Here is a tiny trained network, its code and every weight. The questions are about switching its units off for an input and a class, where a switched-off unit gives its printed mean instead of its output.

import numpy as np


def w(rows, s, z=0):
    codes = np.array(rows[::2]) - 128.0
    scale = np.full(codes.shape[1], s)
    scale[-1] = z or s
    return codes * scale


def f(y):
    return y / 2 * (1 + np.tanh(0.7978845608 * (y + 0.044715 * y**3)))


def log_softmax(a):
    a = a - a.max(-1, keepdims=True)
    return a - np.log(np.exp(a).sum(-1, keepdims=True))


def net(x, mask):
    res = np.array(x, float).reshape(1, 8) / 4 @ E
    y = f(res @ A[0][:, :-1].T + A[0][:, -1])
    res = res + np.where(mask, y, B[0][:, -1]) @ B[0][:, :-1]
    return log_softmax(res[-1] @ U[:, :-1].T + U[:, -1])


A, B = {}, {}
E = w([
[81,161,111,121,101,226,211],'x0',
[58,103,254,80,121,111,170],'x1',
[132,137,92,101,126,61,206],'x2',
[112,87,129,19,169,142,178],'x3',
[76,167,182,122,230,114,164],'x4',
[171,58,169,194,144,101,235],'x5',
[236,157,229,72,162,116,167],'x6',
[124,160,106,210,169,104,120],'x7',
],0.0088)
A[0] = w([
[172,141,138,100,58,106,72,153],'neuron 1',
[127,110,183,122,130,142,94,122],'neuron 2',
[141,142,115,254,104,114,43,144],'neuron 3',
[159,131,133,118,108,133,107,59],'neuron 4',
[171,123,163,182,142,126,197,124],'neuron 5',
[132,143,123,121,136,130,125,105],'neuron 6',
[109,123,114,101,148,111,139,40],'neuron 7',
[173,47,36,167,87,125,187,161],'neuron 8',
[170,135,149,174,153,141,194,97],'neuron 9',
[137,114,126,110,127,131,135,60],'neuron 10',
[150,147,127,134,91,114,137,2],'neuron 11',
[118,133,145,113,142,117,113,20],'neuron 12',
[37,151,81,167,97,154,97,103],'neuron 13',
[116,84,103,98,197,63,94,145],'neuron 14',
[151,152,103,99,166,210,75,92],'neuron 15',
[118,69,212,139,144,148,85,119],'neuron 16',
],0.027,0.0058)
B[0] = w([
[197,80,150,98,143,174,181,189],'neuron 1',
[97,55,119,140,127,139,137,165],'neuron 2',
[184,195,109,237,88,148,68,254],'neuron 3',
[142,111,138,97,111,115,111,144],'neuron 4',
[99,158,134,67,199,76,91,197],'neuron 5',
[121,120,93,120,100,137,116,132],'neuron 6',
[137,133,108,146,101,113,112,145],'neuron 7',
[109,70,123,146,129,253,102,220],'neuron 8',
[114,141,116,58,138,72,92,187],'neuron 9',
[115,134,109,123,137,122,123,135],'neuron 10',
[145,132,195,164,211,145,141,138],'neuron 11',
[140,92,113,158,114,115,135,139],'neuron 12',
[7,128,123,133,177,115,104,215],'neuron 13',
[204,96,128,112,118,57,59,192],'neuron 14',
[180,164,103,114,110,227,115,190],'neuron 15',
[56,52,133,113,140,142,176,189],'neuron 16',
],0.03)
U = w([
[150,247,118,81,63,125,146,54],'0',
[162,156,89,158,86,138,11,213],'1',
[29,113,143,84,139,1,101,189],'2',
[154,193,214,126,149,65,108,2],'3',
[125,54,146,80,98,137,114,161],'4',
[43,114,98,175,92,175,88,160],'5',
[191,132,146,189,12,48,103,37],'6',
],0.0068,0.0052)

Each question gives the input, the list of numbers given to net, and the class t.
The units are the neurons (one row each of A and B). Each row of codes is followed by its name. A weight is (code - 128) times the scale printed after its matrix; where a second scale follows, it is the last column's (A, B and U).
mask holds one flag per neuron, in row order. A switched-off neuron (its flag False) gives its mean, the last column of its row in B, instead of its output. The means were averaged over made-up inputs and are rounded, as every weight is.
A unit's drop is (log p(t) with every unit on - log p(t) with that unit switched off) / (log p(t) with every unit on - log p(t) with every unit switched off).
The circuit of an input: a set's keep is (log p(t) with only the set's units on - log p(t) with every unit switched off) / (log p(t) with every unit on - log p(t) with every unit switched off). Starting from the 12 units with the biggest drops (on a tie, the unit counted first), units are removed one at a time, each time the one whose removal leaves the highest keep (on an exact tie, the one counted first), for as long as the keep stays at least 0.8.
units of the circuit, in order: the units of the circuit, biggest drop first
unit that matters most: the unit with the biggest drop
k most important neurons: the k neurons with the biggest drops, biggest first
drop when u is switched off: that unit's drop, to one decimal
input [7,-8,-4,4,1,-7,2,-6], class 0: units of the circuit, in order	(neuron 3; neuron 8; neuron 15)
input [-4,1,-7,6,-4,8,-4,-6], class 4: units of the circuit, in order	(neuron 3)
input [5,6,3,3,3,-2,1,4], class 2: 2 most important neurons	(neuron 3; neuron 8)
input [6,4,8,-4,5,-6,2,-5], class 0: 2 most important neurons	(neuron 8; neuron 13)
input [4,4,0,7,2,-5,7,-6], class 5: 3 most important neurons	(neuron 14; neuron 1; neuron 9)
input [5,1,3,2,7,-2,-2,1], class 2: 3 most important neurons	(neuron 3; neuron 8; neuron 15)
input [8,5,-6,-1,-5,-1,7,3], class 4: 2 most important neurons	(neuron 13; neuron 3)
input [-3,-5,7,0,-2,7,6,6], class 2: 3 most important neurons	(neuron 5; neuron 9; neuron 3)
input [2,2,5,-2,-2,-3,7,3], class 3: 3 most important neurons	(neuron 13; neuron 16; neuron 8)
input [-3,5,3,-8,2,1,-5,-8], class 5: 2 most important neurons	(neuron 5; neuron 9)
input [-8,0,-5,-1,-3,-2,-1,-8], class 4: 2 most important neurons	(neuron 1; neuron 16)
input [-8,2,2,3,8,-5,-2,-4], class 6: 2 most important neurons	(neuron 13; neuron 14)
input [2,0,0,8,-6,-7,6,-7], class 4: 2 most important neurons	(neuron 3; neuron 1)
input [-2,6,4,1,-8,6,-8,7], class 5: unit that matters most	neuron 8
input [-5,2,7,-2,8,-7,0,-7], class 6: 2 most important neurons	(neuron 13; neuron 8)
input [-3,-3,-7,6,-8,6,2,2], class 5: drop when neuron 14 is switched off	0.5
input [4,6,-1,6,-4,5,-1,-4], class 4: drop when neuron 3 is switched off	1.5
input [-4,-3,-3,-5,-4,-7,8,-6], class 4: drop when neuron 1 is switched off	1.7
